Below are the code and all the weights of a small trained network. Each question names an input and a target symbol and asks about switching units off, where a switched-off unit gives its printed mean instead of its output.

import numpy as np


def w(rows, s, z=0):
    codes = np.array(rows[::2]) - 128.0
    scale = np.full(codes.shape[1], s)
    scale[-1] = z or s
    return codes * scale


def f(y):
    return y / 2 * (1 + np.tanh(0.7978845608 * (y + 0.044715 * y**3)))


def softmax(a):
    e = np.exp(a - a.max(-1, keepdims=True))
    return e / e.sum(-1, keepdims=True)


def log_softmax(a):
    a = a - a.max(-1, keepdims=True)
    return a - np.log(np.exp(a).sum(-1, keepdims=True))


def net(x, mask):
    ids = ['γδηλπσφ'.index(c) for c in x.split()]
    T = len(ids)
    res = E[ids] + P[:T]
    u = 0
    for l in range(2):
        r = res
        for j in range(3):
            rows = slice(3 * j, 3 * j + 3)
            q, k, v = (r @ M[l][rows].T for M in (Q, K, V))
            z = softmax(np.where(np.tri(T) > 0, q @ k.T / 3**0.5, -1e9)) @ v
            o = O[l][rows]
            res = res + np.where(mask[u + j], z, o[:, -1]) @ o[:, :-1]
        u += 3
        y = f(res @ A[l][:, :-1].T + A[l][:, -1])
        res = res + np.where(mask[u : u + 4], y, B[l][:, -1]) @ B[l][:, :-1]
        u += 4
    return log_softmax(res[-1] @ U[:, :-1].T + U[:, -1])


Q, K, V, O, A, B = {}, {}, {}, {}, {}, {}
E = w([
[113,205,207,69,140],'γ',
[154,164,16,45,143],'δ',
[101,223,172,54,148],'η',
[177,137,108,34,233],'λ',
[158,72,184,171,214],'π',
[172,9,125,30,149],'σ',
[200,179,137,168,128],'φ',
],0.015)
P = w([
[97,136,103,214,159],'0',
[112,138,102,199,159],'1',
[127,139,97,183,165],'2',
[136,138,103,155,162],'3',
[145,137,110,134,156],'4',
[154,136,118,114,151],'5',
[164,137,123,97,147],'6',
[172,135,130,78,140],'7',
[180,136,135,58,135],'8',
[192,132,141,44,131],'9',
[197,132,145,24,124],'10',
[205,132,149,4,117],'11',
],0.015)
Q[0] = w([
[205,24,101,155,142],'L0H0',
[48,173,155,168,144],'L0H0',
[132,165,85,127,187],'L0H0',
[82,173,148,209,84],'L0H1',
[118,32,146,165,105],'L0H1',
[216,150,156,79,191],'L0H1',
[158,201,18,54,238],'L0H2',
[88,36,75,174,37],'L0H2',
[249,97,36,87,230],'L0H2',
],0.013)
K[0] = w([
[121,118,221,92,169],'L0H0',
[97,133,123,195,127],'L0H0',
[210,107,136,153,155],'L0H0',
[93,105,141,136,129],'L0H1',
[142,98,108,176,159],'L0H1',
[169,189,153,102,111],'L0H1',
[250,181,126,114,89],'L0H2',
[84,94,158,158,184],'L0H2',
[223,142,169,94,119],'L0H2',
],0.016)
V[0] = w([
[130,64,2,207,87],'L0H0',
[128,22,200,124,195],'L0H0',
[170,159,90,194,107],'L0H0',
[108,103,123,76,91],'L0H1',
[109,168,93,116,164],'L0H1',
[208,238,121,113,119],'L0H1',
[112,137,245,185,137],'L0H2',
[55,99,96,29,140],'L0H2',
[251,156,134,98,85],'L0H2',
],0.0072)
O[0] = w([
[132,148,139,106,35,68],'L0H0',
[179,126,129,192,126,180],'L0H0',
[133,160,146,84,105,104],'L0H0',
[162,156,135,130,153,111],'L0H1',
[152,118,98,164,113,190],'L0H1',
[148,125,166,122,122,255],'L0H1',
[177,131,125,203,93,34],'L0H2',
[1,101,83,138,228,143],'L0H2',
[171,95,155,92,153,236],'L0H2',
],0.0091,0.008)
A[0] = w([
[66,180,53,82,186,115],'L0N0',
[2,153,118,222,99,2],'L0N1',
[173,193,9,15,84,71],'L0N2',
[122,32,244,249,157,182],'L0N3',
],0.0055,0.0059)
B[0] = w([
[16,144,137,123,184,254],'L0N0',
[224,143,18,191,240,121],'L0N1',
[146,95,253,181,160,215],'L0N2',
[93,3,162,121,166,210],'L0N3',
],0.0062,0.0054)
Q[1] = w([
[108,212,155,107,102],'L1H0',
[165,116,80,135,74],'L1H0',
[89,78,116,134,104],'L1H0',
[141,108,118,100,225],'L1H1',
[76,139,84,147,178],'L1H1',
[176,133,149,138,73],'L1H1',
[117,90,9,152,192],'L1H2',
[81,113,89,103,115],'L1H2',
[174,164,131,188,111],'L1H2',
],0.013)
K[1] = w([
[95,130,237,165,158],'L1H0',
[155,201,57,189,93],'L1H0',
[26,127,34,125,117],'L1H0',
[184,91,142,43,151],'L1H1',
[58,44,118,69,104],'L1H1',
[168,196,104,204,107],'L1H1',
[177,2,141,116,179],'L1H2',
[123,127,121,137,210],'L1H2',
[76,138,116,180,55],'L1H2',
],0.0099)
V[1] = w([
[115,215,174,255,183],'L1H0',
[144,251,82,86,107],'L1H0',
[48,123,62,79,100],'L1H0',
[81,237,161,138,190],'L1H1',
[174,162,134,145,89],'L1H1',
[176,211,173,177,136],'L1H1',
[49,72,167,158,92],'L1H2',
[89,103,198,150,92],'L1H2',
[132,61,215,209,159],'L1H2',
],0.0085)
O[1] = w([
[137,128,204,167,180,71],'L1H0',
[156,144,95,96,254,30],'L1H0',
[140,164,115,97,129,17],'L1H0',
[95,112,223,162,196,156],'L1H1',
[174,135,102,82,156,41],'L1H1',
[163,87,141,89,186,99],'L1H1',
[62,33,96,4,120,60],'L1H2',
[109,52,160,65,123,89],'L1H2',
[117,27,103,159,169,253],'L1H2',
],0.0083,0.0073)
A[1] = w([
[158,67,172,34,82,78],'L1N0',
[35,254,137,74,166,50],'L1N1',
[83,136,43,216,114,129],'L1N2',
[132,89,100,81,214,1],'L1N3',
],0.0056,0.0033)
B[1] = w([
[168,211,126,252,177,209],'L1N0',
[119,243,142,1,188,255],'L1N1',
[111,179,43,132,136,181],'L1N2',
[141,155,202,202,148,203],'L1N3',
],0.0092,0.0066)
U = w([
[129,152,192,171,69,145],'γ',
[141,103,138,63,139,82],'δ',
[139,117,120,124,154,20],'η',
[107,206,96,254,180,40],'λ',
[108,68,178,146,143,146],'π',
[136,113,49,122,129,254],'σ',
[217,107,123,108,149,214],'φ',
],0.0063,0.0045)

Each question gives the input, a string of symbols that net reads in full, and the target symbol t.
The units are the heads (3 rows each of Q, K, V and O) and the neurons (one row each of A and B). Each row of codes is followed by its name. A weight is (code - 128) times the scale printed after its matrix; where a second scale follows, it is the last column's (O, A, B and U).
mask holds one flag per unit, layer by layer, with each layer's heads first. A switched-off unit (its flag False) gives its mean, the last column of its rows in O or B, instead of its output. The means were averaged over made-up inputs and are rounded, as every weight is.
A unit's drop is (log p(t) with every unit on - log p(t) with that unit switched off) / (log p(t) with every unit on - log p(t) with every unit switched off).
The circuit of an input: a set's keep is (log p(t) with only the set's units on - log p(t) with every unit switched off) / (log p(t) with every unit on - log p(t) with every unit switched off). Starting from the 12 units with the biggest drops (on a tie, the unit counted first), units are removed one at a time, each time the one whose removal leaves the highest keep (on an exact tie, the one counted first), for as long as the keep stays at least 0.8.
circuit, biggest first: the units of the circuit, biggest drop first
k most important neurons of layer l: the k neurons of layer l with the biggest drops, biggest first
which heads matter: for each layer, one digit per head in row order, 1 if its drop is at least 0.15 and else 0, layers parted by /
drop when u is switched off: that unit's drop, to one decimal
input η φ λ, target φ: which heads matter => 001 / 010
input λ φ φ δ δ φ π π γ, target γ: circuit, biggest first => (L0N3, L1H0)
input λ σ λ δ, target σ: circuit, biggest first => (L0N3, L1H1, L1H2)
input δ δ π, target π: which heads matter => 000 / 001
input π φ η λ π γ γ π η, target γ: which heads matter => 000 / 100
input λ φ γ φ δ λ λ, target λ: which heads matter => 000 / 001
input λ π σ σ η φ λ γ φ, target φ: which heads matter => 001 / 010
input η π λ λ λ π λ φ δ, target φ: circuit, biggest first => (L0H2, L1H1)
input λ λ σ λ λ δ, target λ: circuit, biggest first => (L0H2, L1H2, L1H1)
input η λ λ λ λ λ π γ, target γ: circuit, biggest first => (L1H0, L0N3)
input φ λ λ φ λ η, target φ: circuit, biggest first => (L0H2, L1H1)
input φ λ λ, target φ: circuit, biggest first => (L0H2, L1H1, L0N0)
input γ φ λ σ γ γ δ, target δ: circuit, biggest first => (L0H2, L1N1, L1H0, L0N0)
input π η λ, target π: which heads matter => 000 / 001
input π η γ φ γ λ δ λ γ, target δ: circuit, biggest first => (L0H2, L1N1, L0H0, L1H0)
input δ γ λ λ γ η, target δ: which heads matter => 100 / 101
input λ φ σ λ σ σ, target σ: which heads matter => 000 / 010
input λ λ σ γ λ λ π λ λ λ δ γ, target δ: circuit, biggest first => (L0H2, L1N1, L1H0)
input λ φ π η π π σ λ δ, target σ: which heads matter => 101 / 110
input λ λ π λ σ λ φ γ, target φ: which heads matter => 001 / 010
input λ γ γ, target π: 3 most important neurons of layer 1 => (L1N0, L1N1, L1N2)
input λ λ φ φ π η φ π, target φ: drop when L1H1 is switched off => 0.5
input π λ η λ δ φ δ δ δ δ, target δ: drop when L0H0 is switched off => 0.4
input λ σ π, target σ: drop when L1H1 is switched off => 0.5
